Here is a tiny trained network, its code and every weight. The questions are about switching its units off for an input and a target symbol, where a switched-off unit gives its printed mean instead of its output.

import numpy as np


def w(rows, s, z=0):
    codes = np.array(rows[::2]) - 128.0
    scale = np.full(codes.shape[1], s)
    scale[-1] = z or s
    return codes * scale


def norm(h):
    return h / np.sqrt((h * h).mean(-1, keepdims=True) + 1e-5)


def softmax(a):
    e = np.exp(a - a.max(-1, keepdims=True))
    return e / e.sum(-1, keepdims=True)


def log_softmax(a):
    a = a - a.max(-1, keepdims=True)
    return a - np.log(np.exp(a).sum(-1, keepdims=True))


def net(x, mask):
    ids = ['ΔΘΩαεζηλμξστφ'.index(c) for c in x.split()]
    T = len(ids)
    res = E[ids] + P[:T]
    u = 0
    for l in range(3):
        r = norm(res)
        for j in range(2):
            rows = slice(4 * j, 4 * j + 4)
            q, k, v = (r @ M[l][rows].T for M in (Q, K, V))
            z = softmax(np.where(np.tri(T) > 0, q @ k.T / 4**0.5, -1e9)) @ v
            o = O[l][rows]
            res = res + np.where(mask[u + j], z, o[:, -1]) @ o[:, :-1]
        u += 2
    return log_softmax(norm(res)[-1] @ U[:, :-1].T + U[:, -1])


Q, K, V, O = {}, {}, {}, {}
E = w([
[111,150,192],'Δ',
[45,128,121],'Θ',
[60,171,141],'Ω',
[165,74,98],'α',
[75,142,170],'ε',
[142,116,149],'ζ',
[103,194,183],'η',
[66,207,162],'λ',
[126,172,207],'μ',
[176,230,255],'ξ',
[181,196,170],'σ',
[224,98,157],'τ',
[145,192,227],'φ',
],0.0081)
P = w([
[163,123,152],'0',
[171,135,57],'1',
[105,113,147],'2',
[140,143,218],'3',
[121,218,67],'4',
[120,109,105],'5',
[127,86,215],'6',
[97,243,91],'7',
[125,116,111],'8',
[154,118,201],'9',
[95,238,98],'10',
[161,126,124],'11',
[171,119,223],'12',
[95,247,75],'13',
],0.016)
Q[0] = w([
[10,61,186],'L0H0',
[198,183,102],'L0H0',
[88,244,89],'L0H0',
[116,181,189],'L0H0',
[78,229,2],'L0H1',
[101,78,205],'L0H1',
[124,247,107],'L0H1',
[166,148,59],'L0H1',
],0.0093)
K[0] = w([
[106,85,160],'L0H0',
[78,112,152],'L0H0',
[130,247,75],'L0H0',
[164,103,99],'L0H0',
[172,119,137],'L0H1',
[82,186,102],'L0H1',
[242,136,192],'L0H1',
[122,74,144],'L0H1',
],0.012)
V[0] = w([
[63,140,125],'L0H0',
[142,96,84],'L0H0',
[109,85,165],'L0H0',
[128,133,244],'L0H0',
[105,115,124],'L0H1',
[108,166,79],'L0H1',
[163,117,125],'L0H1',
[117,143,126],'L0H1',
],0.011)
O[0] = w([
[179,105,47,102],'L0H0',
[127,174,169,13],'L0H0',
[135,209,254,34],'L0H0',
[72,160,71,253],'L0H0',
[231,211,132,63],'L0H1',
[159,194,218,58],'L0H1',
[198,25,9,139],'L0H1',
[122,180,93,141],'L0H1',
],0.0044,0.0026)
Q[1] = w([
[146,158,132],'L1H0',
[146,183,140],'L1H0',
[96,82,172],'L1H0',
[107,88,127],'L1H0',
[140,251,80],'L1H1',
[153,132,66],'L1H1',
[76,153,126],'L1H1',
[105,56,160],'L1H1',
],0.012)
K[1] = w([
[40,178,114],'L1H0',
[141,155,61],'L1H0',
[60,56,117],'L1H0',
[174,128,132],'L1H0',
[220,93,123],'L1H1',
[141,173,114],'L1H1',
[87,149,140],'L1H1',
[145,210,2],'L1H1',
],0.0086)
V[1] = w([
[144,105,40],'L1H0',
[197,250,175],'L1H0',
[194,150,85],'L1H0',
[130,78,31],'L1H0',
[254,159,176],'L1H1',
[94,46,109],'L1H1',
[96,69,211],'L1H1',
[199,47,188],'L1H1',
],0.0088)
O[1] = w([
[52,140,96,78],'L1H0',
[2,143,250,226],'L1H0',
[59,116,171,73],'L1H0',
[77,253,75,54],'L1H0',
[30,121,78,125],'L1H1',
[55,149,75,39],'L1H1',
[152,42,39,252],'L1H1',
[19,38,89,82],'L1H1',
],0.0061,0.0015)
Q[2] = w([
[106,115,33],'L2H0',
[210,165,152],'L2H0',
[97,175,78],'L2H0',
[128,10,147],'L2H0',
[149,164,192],'L2H1',
[85,70,169],'L2H1',
[78,207,1],'L2H1',
[196,206,187],'L2H1',
],0.0087)
K[2] = w([
[164,221,201],'L2H0',
[157,70,161],'L2H0',
[190,194,156],'L2H0',
[115,177,190],'L2H0',
[254,65,219],'L2H1',
[34,174,205],'L2H1',
[56,192,80],'L2H1',
[217,219,127],'L2H1',
],0.0071)
V[2] = w([
[254,53,132],'L2H0',
[78,92,189],'L2H0',
[122,64,133],'L2H0',
[160,119,197],'L2H0',
[214,108,92],'L2H1',
[197,83,146],'L2H1',
[113,69,114],'L2H1',
[131,178,63],'L2H1',
],0.01)
O[2] = w([
[4,128,155,250],'L2H0',
[86,238,66,36],'L2H0',
[131,244,224,64],'L2H0',
[68,157,223,183],'L2H0',
[23,113,140,200],'L2H1',
[72,123,134,188],'L2H1',
[107,210,160,9],'L2H1',
[128,76,50,143],'L2H1',
],0.004,0.0013)
U = w([
[50,142,110,148],'Δ',
[249,209,83,84],'Θ',
[194,141,108,107],'Ω',
[99,95,121,95],'α',
[161,64,142,79],'ε',
[188,66,80,138],'ζ',
[83,78,109,145],'η',
[119,172,63,227],'λ',
[213,33,142,99],'μ',
[144,157,139,4],'ξ',
[112,2,123,135],'σ',
[147,45,147,73],'τ',
[64,162,173,139],'φ',
],0.011,0.0048)

Each question gives the input, a string of symbols that net reads in full, and the target symbol t.
The units are the heads (4 rows each of Q, K, V and O). Each row of codes is followed by its name. A weight is (code - 128) times the scale printed after its matrix; where a second scale follows, it is the last column's (O and U).
mask holds one flag per head, layer by layer. A switched-off head (its flag False) gives its mean, the last column of its rows in O, instead of its output. The means were averaged over made-up inputs and are rounded, as every weight is.
A unit's drop is (log p(t) with every unit on - log p(t) with that unit switched off) / (log p(t) with every unit on - log p(t) with every unit switched off).
The circuit of an input: a set's keep is (log p(t) with only the set's units on - log p(t) with every unit switched off) / (log p(t) with every unit on - log p(t) with every unit switched off). Starting from all 6 units, units are removed one at a time, each time the one whose removal leaves the highest keep (on an exact tie, the one counted first), for as long as the keep stays at least 0.8.
circuit, biggest first: the units of the circuit, biggest drop first
unit that matters most: the unit with the biggest drop
which heads matter: for each layer, one digit per head in row order, 1 if its drop is at least 0.15 and else 0, layers parted by /
drop when u is switched off: that unit's drop, to one decimal
input σ Δ ε σ α Ω λ φ μ σ τ φ, target Θ: unit that matters most	L2H0
input ε ζ Ω μ ζ ζ Ω ζ λ, target σ: circuit, biggest first	[L2H0 L2H1 L0H0 L1H1]
input φ τ ζ σ α Θ μ σ σ λ σ ε, target φ: which heads matter	11 / 00 / 00
input σ σ ξ μ ζ σ σ ζ Θ σ σ η, target Θ: which heads matter	11 / 01 / 11
input φ Θ σ σ φ ζ Θ ξ μ, target φ: circuit, biggest first	[L2H0 L0H1]
input σ σ μ, target Θ: circuit, biggest first	[L2H0 L0H1 L1H1 L1H0]
input σ ε Θ Ω ε α, target Θ: circuit, biggest first	[L2H0 L1H1]
input σ Θ μ σ α σ σ λ λ, target Θ: which heads matter	00 / 01 / 10
input φ σ Δ Θ ζ ε ε Ω σ, target φ: circuit, biggest first	[L2H0 L1H0 L0H0]
input φ Ω ζ, target φ: circuit, biggest first	[L0H0 L2H0]
input φ σ ζ η Ω μ ε Ω Ω, target φ: which heads matter	10 / 11 / 11
input φ ε φ φ ζ Ω, target φ: circuit, biggest first	[L1H0 L2H0 L1H1]
input σ σ Θ, target Θ: circuit, biggest first	[L2H0 L2H1 L1H1]
input Ω σ Ω, target μ: which heads matter	10 / 11 / 11
input σ σ ζ ε ε μ ξ ξ ζ, target Θ: which heads matter	01 / 00 / 11
input φ τ ξ φ σ λ σ ε Δ, target φ: circuit, biggest first	[L0H1]
input σ σ ε ε Ω ξ, target Θ: circuit, biggest first	[L2H0 L1H1]
input ε σ μ α σ α α ε σ, target σ: which heads matter	11 / 01 / 11
input φ λ μ ξ φ λ, target φ: circuit, biggest first	[L1H0 L1H1 L2H0]
input φ φ α σ σ σ σ ε μ Θ ξ Θ, target φ: unit that matters most	L1H1
input σ φ λ Ω Δ λ ε σ ξ, target Θ: circuit, biggest first	[L2H0 L0H1 L1H0]
input ε α σ Ω ε λ, target σ: which heads matter	11 / 01 / 10
input σ α Θ μ λ ε Ω Ω Θ σ, target Θ: circuit, biggest first	[L2H0 L1H0]
input φ Θ ξ σ ξ σ φ λ α ζ μ σ, target φ: circuit, biggest first	[L1H0 L2H0]
input σ α Ω Δ λ Ω Θ ε τ, target Θ: which heads matter	10 / 00 / 10
input σ Ω Δ φ ζ ε, target Θ: which heads matter	00 / 00 / 10
input σ τ ζ ε σ μ, target Θ: unit that matters most	L2H0
input ξ ε σ α, target φ: which heads matter	10 / 00 / 10
input σ τ φ Ω μ ε σ ζ ζ σ Δ Δ, target Θ: drop when L0H0 is switched off	-0.1
input σ σ ε, target Θ: drop when L2H0 is switched off	0.5
